Below are the code and all the weights of a small trained network. Each question names an input and a class and asks about switching units off, where a switched-off unit gives its printed mean instead of its output.

import numpy as np


def w(rows, s, z=0):
    codes = np.array(rows[::2]) - 128.0
    scale = np.full(codes.shape[1], s)
    scale[-1] = z or s
    return codes * scale


def norm(h):
    return h / np.sqrt((h * h).mean(-1, keepdims=True) + 1e-5)


def f(y):
    return np.maximum(y, 0)


def log_softmax(a):
    a = a - a.max(-1, keepdims=True)
    return a - np.log(np.exp(a).sum(-1, keepdims=True))


def net(x, mask):
    res = np.array(x, float).reshape(1, 7) / 4 @ E
    u = 0
    for l in range(2):
        y = f(norm(res) @ A[l][:, :-1].T + A[l][:, -1])
        res = res + np.where(mask[u : u + 8], y, B[l][:, -1]) @ B[l][:, :-1]
        u += 8
    return log_softmax(norm(res)[-1] @ U[:, :-1].T + U[:, -1])


A, B = {}, {}
E = w([
[123,241,65,137,45,125,129],'x0',
[124,201,117,100,207,1,95],'x1',
[209,110,188,202,132,109,94],'x2',
[125,181,106,157,176,147,193],'x3',
[141,111,143,104,67,57,86],'x4',
[90,168,174,112,77,101,225],'x5',
[174,127,135,75,164,137,85],'x6',
],0.0045)
A[0] = w([
[164,22,67,124,176,213,83,212],'0.n1',
[139,210,167,255,113,81,174,84],'0.n2',
[151,90,203,159,229,50,96,82],'0.n3',
[173,95,146,124,197,81,124,134],'0.n4',
[123,131,114,31,112,200,181,18],'0.n5',
[120,168,93,144,184,119,212,6],'0.n6',
[167,163,152,185,79,151,52,155],'0.n7',
[156,184,81,30,197,12,70,68],'0.n8',
],0.0063,0.002)
B[0] = w([
[132,121,106,240,148,39,121,229],'0.n1',
[130,27,3,195,51,224,134,204],'0.n2',
[110,190,225,65,146,248,141,228],'0.n3',
[121,194,229,83,118,106,166,195],'0.n4',
[93,140,243,123,78,208,104,187],'0.n5',
[112,73,145,147,50,179,128,183],'0.n6',
[59,50,122,146,59,87,69,182],'0.n7',
[114,223,121,140,163,159,137,253],'0.n8',
],0.0054,0.005)
A[1] = w([
[172,86,128,123,51,104,71,95],'1.n1',
[114,176,81,93,133,129,85,217],'1.n2',
[108,84,109,90,82,83,174,198],'1.n3',
[99,164,88,103,108,138,153,170],'1.n4',
[164,150,134,132,89,143,93,95],'1.n5',
[154,174,93,134,178,109,169,249],'1.n6',
[129,64,143,163,161,147,96,225],'1.n7',
[140,154,142,86,111,52,1,156],'1.n8',
],0.0096,0.0014)
B[1] = w([
[53,62,15,228,130,135,198,221],'1.n1',
[214,204,212,140,163,147,90,234],'1.n2',
[142,107,99,120,208,144,83,195],'1.n3',
[192,132,151,61,185,103,95,252],'1.n4',
[69,61,123,98,87,204,175,181],'1.n5',
[153,113,121,254,116,85,104,211],'1.n6',
[159,162,36,124,97,34,123,251],'1.n7',
[131,102,203,133,92,226,214,247],'1.n8',
],0.0058,0.0038)
U = w([
[125,147,231,91,101,220,161,209],'0',
[160,98,97,49,109,69,109,2],'1',
[179,238,152,159,207,94,93,174],'2',
[103,157,37,11,96,133,142,64],'3',
[96,50,11,231,68,148,154,180],'4',
[165,29,159,122,150,57,114,73],'5',
[78,79,112,35,175,81,107,26],'6',
],0.011,0.0062)

Each question gives the input, the list of numbers given to net, and the class t.
The units are the neurons (one row each of A and B). Each row of codes is followed by its name. A weight is (code - 128) times the scale printed after its matrix; where a second scale follows, it is the last column's (A, B and U).
mask holds one flag per neuron, layer by layer. A switched-off neuron (its flag False) gives its mean, the last column of its row in B, instead of its output. The means were averaged over made-up inputs and are rounded, as every weight is.
A unit's drop is (log p(t) with every unit on - log p(t) with that unit switched off) / (log p(t) with every unit on - log p(t) with every unit switched off).
The circuit of an input: a set's keep is (log p(t) with only the set's units on - log p(t) with every unit switched off) / (log p(t) with every unit on - log p(t) with every unit switched off). Starting from the 12 units with the biggest drops (on a tie, the unit counted first), units are removed one at a time, each time the one whose removal leaves the highest keep (on an exact tie, the one counted first), for as long as the keep stays at least 0.8.
circuit, biggest first: the units of the circuit, biggest drop first
k most important neurons of layer l: the k neurons of layer l with the biggest drops, biggest first
drop of u: that unit's drop, to one decimal
input [5,-5,5,8,-3,4,-1], class 4: circuit, biggest first	[0.n2]
input [-2,-3,3,-4,-7,8,-5], class 4: circuit, biggest first	[0.n3 0.n2]
input [8,-3,-7,4,0,-6,-7], class 3: circuit, biggest first	[1.n4 0.n1]
input [7,8,8,-1,6,-3,-3], class 0: 3 most important neurons of layer 0	[0.n8 0.n1 0.n3]
input [5,4,-7,7,-1,-3,-8], class 2: 2 most important neurons of layer 1	[1.n4 1.n2]
input [-2,4,3,3,0,7,3], class 0: circuit, biggest first	[0.n3 0.n2]
input [-6,-2,5,-1,-7,6,-4], class 4: 2 most important neurons of layer 1	[1.n7 1.n2]
input [7,2,-6,-8,3,-6,-4], class 0: 2 most important neurons of layer 1	[1.n8 1.n2]
input [1,2,3,0,0,0,8], class 0: 2 most important neurons of layer 1	[1.n8 1.n7]
input [4,-2,-6,8,2,-4,-5], class 3: circuit, biggest first	[0.n1 1.n4]
input [-3,-3,-3,3,0,-5,7], class 5: 2 most important neurons of layer 0	[0.n8 0.n2]
input [8,5,8,4,7,7,7], class 0: 4 most important neurons of layer 1	[1.n8 1.n2 1.n7 1.n5]
input [-6,-5,-2,8,-4,-4,7], class 2: 2 most important neurons of layer 0	[0.n2 0.n7]
input [1,8,0,-7,6,3,6], class 0: circuit, biggest first	[1.n8]
input [-5,3,0,-7,-8,-5,3], class 2: 2 most important neurons of layer 0	[0.n1 0.n3]
input [2,0,-2,-8,7,-6,8], class 0: 2 most important neurons of layer 1	[1.n8 1.n2]
input [4,3,-8,-3,6,-5,8], class 0: 2 most important neurons of layer 1	[1.n8 1.n7]
input [-7,4,-6,-2,7,-6,0], class 0: drop of 1.n8	0.5
input [0,5,2,-8,-3,-4,6], class 0: drop of 1.n8	0.5
input [2,-5,4,-1,7,6,1], class 4: drop of 1.n5	0.0
input [-7,5,7,7,-5,1,8], class 0: circuit, biggest first	[0.n3]
